Below are the code and all the weights of a small trained network. Each question names an input and a target symbol and asks about switching units off, where a switched-off unit gives its printed mean instead of its output.

import numpy as np


def w(rows, s, z=0):
    codes = np.array(rows[::2]) - 128.0
    scale = np.full(codes.shape[1], s)
    scale[-1] = z or s
    return codes * scale


def softmax(a):
    e = np.exp(a - a.max(-1, keepdims=True))
    return e / e.sum(-1, keepdims=True)


def log_softmax(a):
    a = a - a.max(-1, keepdims=True)
    return a - np.log(np.exp(a).sum(-1, keepdims=True))


def net(x, mask):
    ids = ['ΓΔΛΦΨαβεζηθμπστω'.index(c) for c in x.split()]
    T = len(ids)
    res = E[ids] + P[:T]
    u = 0
    for l in range(3):
        r = res
        for j in range(3):
            rows = slice(2 * j, 2 * j + 2)
            q, k, v = (r @ M[l][rows].T for M in (Q, K, V))
            z = softmax(np.where(np.tri(T) > 0, q @ k.T / 2**0.5, -1e9)) @ v
            o = O[l][rows]
            res = res + np.where(mask[u + j], z, o[:, -1]) @ o[:, :-1]
        u += 3
    return log_softmax(res[-1] @ U[:, :-1].T + U[:, -1])


Q, K, V, O = {}, {}, {}, {}
E = w([
[122,55,14],'Γ',
[157,163,126],'Δ',
[137,144,25],'Λ',
[229,49,115],'Φ',
[218,101,78],'Ψ',
[159,76,54],'α',
[183,154,202],'β',
[101,189,117],'ε',
[157,110,2],'ζ',
[66,172,137],'η',
[32,57,158],'θ',
[171,13,151],'μ',
[187,58,85],'π',
[81,208,237],'σ',
[142,142,223],'τ',
[122,138,110],'ω',
],0.018)
P = w([
[138,213,30],'0',
[79,46,113],'1',
[152,253,43],'2',
[84,49,119],'3',
[147,244,42],'4',
[85,44,115],'5',
[147,249,39],'6',
[90,46,125],'7',
[148,251,47],'8',
[92,45,112],'9',
[152,247,32],'10',
[90,54,122],'11',
[143,241,26],'12',
],0.0055)
Q[0] = w([
[122,152,18],'L0H1',
[254,144,121],'L0H1',
[29,151,52],'L0H2',
[113,153,86],'L0H2',
[119,122,80],'L0H3',
[125,165,178],'L0H3',
],0.0092)
K[0] = w([
[179,66,123],'L0H1',
[233,121,248],'L0H1',
[3,95,26],'L0H2',
[51,86,153],'L0H2',
[121,64,113],'L0H3',
[105,227,244],'L0H3',
],0.0063)
V[0] = w([
[146,34,255],'L0H1',
[17,107,124],'L0H1',
[124,140,86],'L0H2',
[224,136,150],'L0H2',
[110,138,194],'L0H3',
[166,151,77],'L0H3',
],0.0073)
O[0] = w([
[179,102,102,86],'L0H1',
[1,135,143,3],'L0H1',
[180,219,191,160],'L0H2',
[130,40,204,191],'L0H2',
[121,195,234,38],'L0H3',
[34,83,72,215],'L0H3',
],0.0064,0.0027)
Q[1] = w([
[89,67,200],'L1H1',
[234,244,17],'L1H1',
[167,55,110],'L1H2',
[136,50,183],'L1H2',
[254,139,106],'L1H3',
[137,79,117],'L1H3',
],0.01)
K[1] = w([
[59,197,253],'L1H1',
[230,76,76],'L1H1',
[152,185,135],'L1H2',
[101,164,162],'L1H2',
[198,123,143],'L1H3',
[131,66,161],'L1H3',
],0.014)
V[1] = w([
[213,35,73],'L1H1',
[79,129,164],'L1H1',
[184,131,85],'L1H2',
[153,92,92],'L1H2',
[145,1,176],'L1H3',
[85,86,142],'L1H3',
],0.011)
O[1] = w([
[89,54,198,255],'L1H1',
[201,207,78,73],'L1H1',
[114,167,64,175],'L1H2',
[194,161,29,160],'L1H2',
[133,232,21,194],'L1H3',
[223,238,2,112],'L1H3',
],0.0048,0.0091)
Q[2] = w([
[173,67,95],'L2H1',
[1,104,187],'L2H1',
[95,143,130],'L2H2',
[155,149,63],'L2H2',
[121,58,101],'L2H3',
[230,134,101],'L2H3',
],0.0097)
K[2] = w([
[82,29,94],'L2H1',
[87,154,244],'L2H1',
[74,57,131],'L2H2',
[150,112,87],'L2H2',
[1,121,63],'L2H3',
[113,238,34],'L2H3',
],0.0095)
V[2] = w([
[102,149,194],'L2H1',
[51,160,98],'L2H1',
[2,167,159],'L2H2',
[121,109,8],'L2H2',
[116,155,119],'L2H3',
[6,49,107],'L2H3',
],0.0073)
O[2] = w([
[178,214,230,28],'L2H1',
[79,96,151,131],'L2H1',
[146,81,2,46],'L2H2',
[173,131,174,255],'L2H2',
[19,132,164,118],'L2H3',
[146,189,130,234],'L2H3',
],0.0052,0.0044)
U = w([
[82,119,106,81],'Γ',
[145,146,153,233],'Δ',
[96,172,109,113],'Λ',
[149,51,170,2],'Φ',
[143,105,136,95],'Ψ',
[98,122,123,119],'α',
[146,114,223,138],'β',
[74,133,170,171],'ε',
[134,147,94,108],'ζ',
[5,139,181,125],'η',
[91,194,120,170],'θ',
[190,142,116,94],'μ',
[109,91,148,97],'π',
[119,202,162,95],'σ',
[126,159,161,209],'τ',
[72,126,139,153],'ω',
],0.015,0.0076)

Each question gives the input, a string of symbols that net reads in full, and the target symbol t.
The units are the heads (2 rows each of Q, K, V and O). Each row of codes is followed by its name. A weight is (code - 128) times the scale printed after its matrix; where a second scale follows, it is the last column's (O and U).
mask holds one flag per head, layer by layer. A switched-off head (its flag False) gives its mean, the last column of its rows in O, instead of its output. The means were averaged over made-up inputs and are rounded, as every weight is.
A unit's drop is (log p(t) with every unit on - log p(t) with that unit switched off) / (log p(t) with every unit on - log p(t) with every unit switched off).
The circuit of an input: a set's keep is (log p(t) with only the set's units on - log p(t) with every unit switched off) / (log p(t) with every unit on - log p(t) with every unit switched off). Starting from all 9 units, units are removed one at a time, each time the one whose removal leaves the highest keep (on an exact tie, the one counted first), for as long as the keep stays at least 0.8.
circuit, biggest first: the units of the circuit, biggest drop first
unit that matters most: the unit with the biggest drop
heads that matter: for each layer, one digit per head in row order, 1 if its drop is at least 0.15 and else 0, layers parted by /
drop when u is switched off: that unit's drop, to one decimal
input Γ α Δ β τ Φ ζ Ψ ζ Γ η σ, target σ: unit that matters most => L1H1
input Λ β Γ Λ β Ψ, target Φ: heads that matter => 100 / 100 / 000
input τ Γ π Φ, target μ: circuit, biggest first => L1H3; L1H1
input Ψ β β η η Φ, target μ: circuit, biggest first => L1H1; L1H3
input β ζ β, target β: circuit, biggest first => L1H1; L1H3
input η Δ η η β θ ω α η Ψ ω β Φ, target Φ: circuit, biggest first => L1H1; L0H1
input ω ζ Φ Φ μ, target μ: heads that matter => 110 / 101 / 000
input Δ Γ τ Ψ β θ Λ β α Φ η β β, target β: circuit, biggest first => L1H1; L0H3
input ε β Φ θ π η, target θ: circuit, biggest first => L0H1; L1H1
input η Δ α β β θ ζ ε, target η: circuit, biggest first => L0H2; L1H1; L0H1
input ω ζ τ η Δ Φ η, target η: heads that matter => 110 / 101 / 000
input α Δ ζ ζ β σ ε Φ π β η, target η: heads that matter => 100 / 101 / 000
input π ε ζ β Δ β ζ θ θ, target θ: heads that matter => 100 / 100 / 000
input τ σ Φ ε Φ, target Φ: circuit, biggest first => L1H1
input ζ β Φ α η β Γ σ α τ Φ Ψ, target Φ: circuit, biggest first => L0H1; L1H1
input π τ Φ Λ π τ Φ η, target θ: drop when L1H1 is switched off => 0.6
input ω η ζ η ω Ψ ε μ ε Ψ Γ Γ ε, target η: drop when L1H1 is switched off => 0.7
input β β Δ ε θ β α σ, target σ: drop when L1H1 is switched off => 0.9
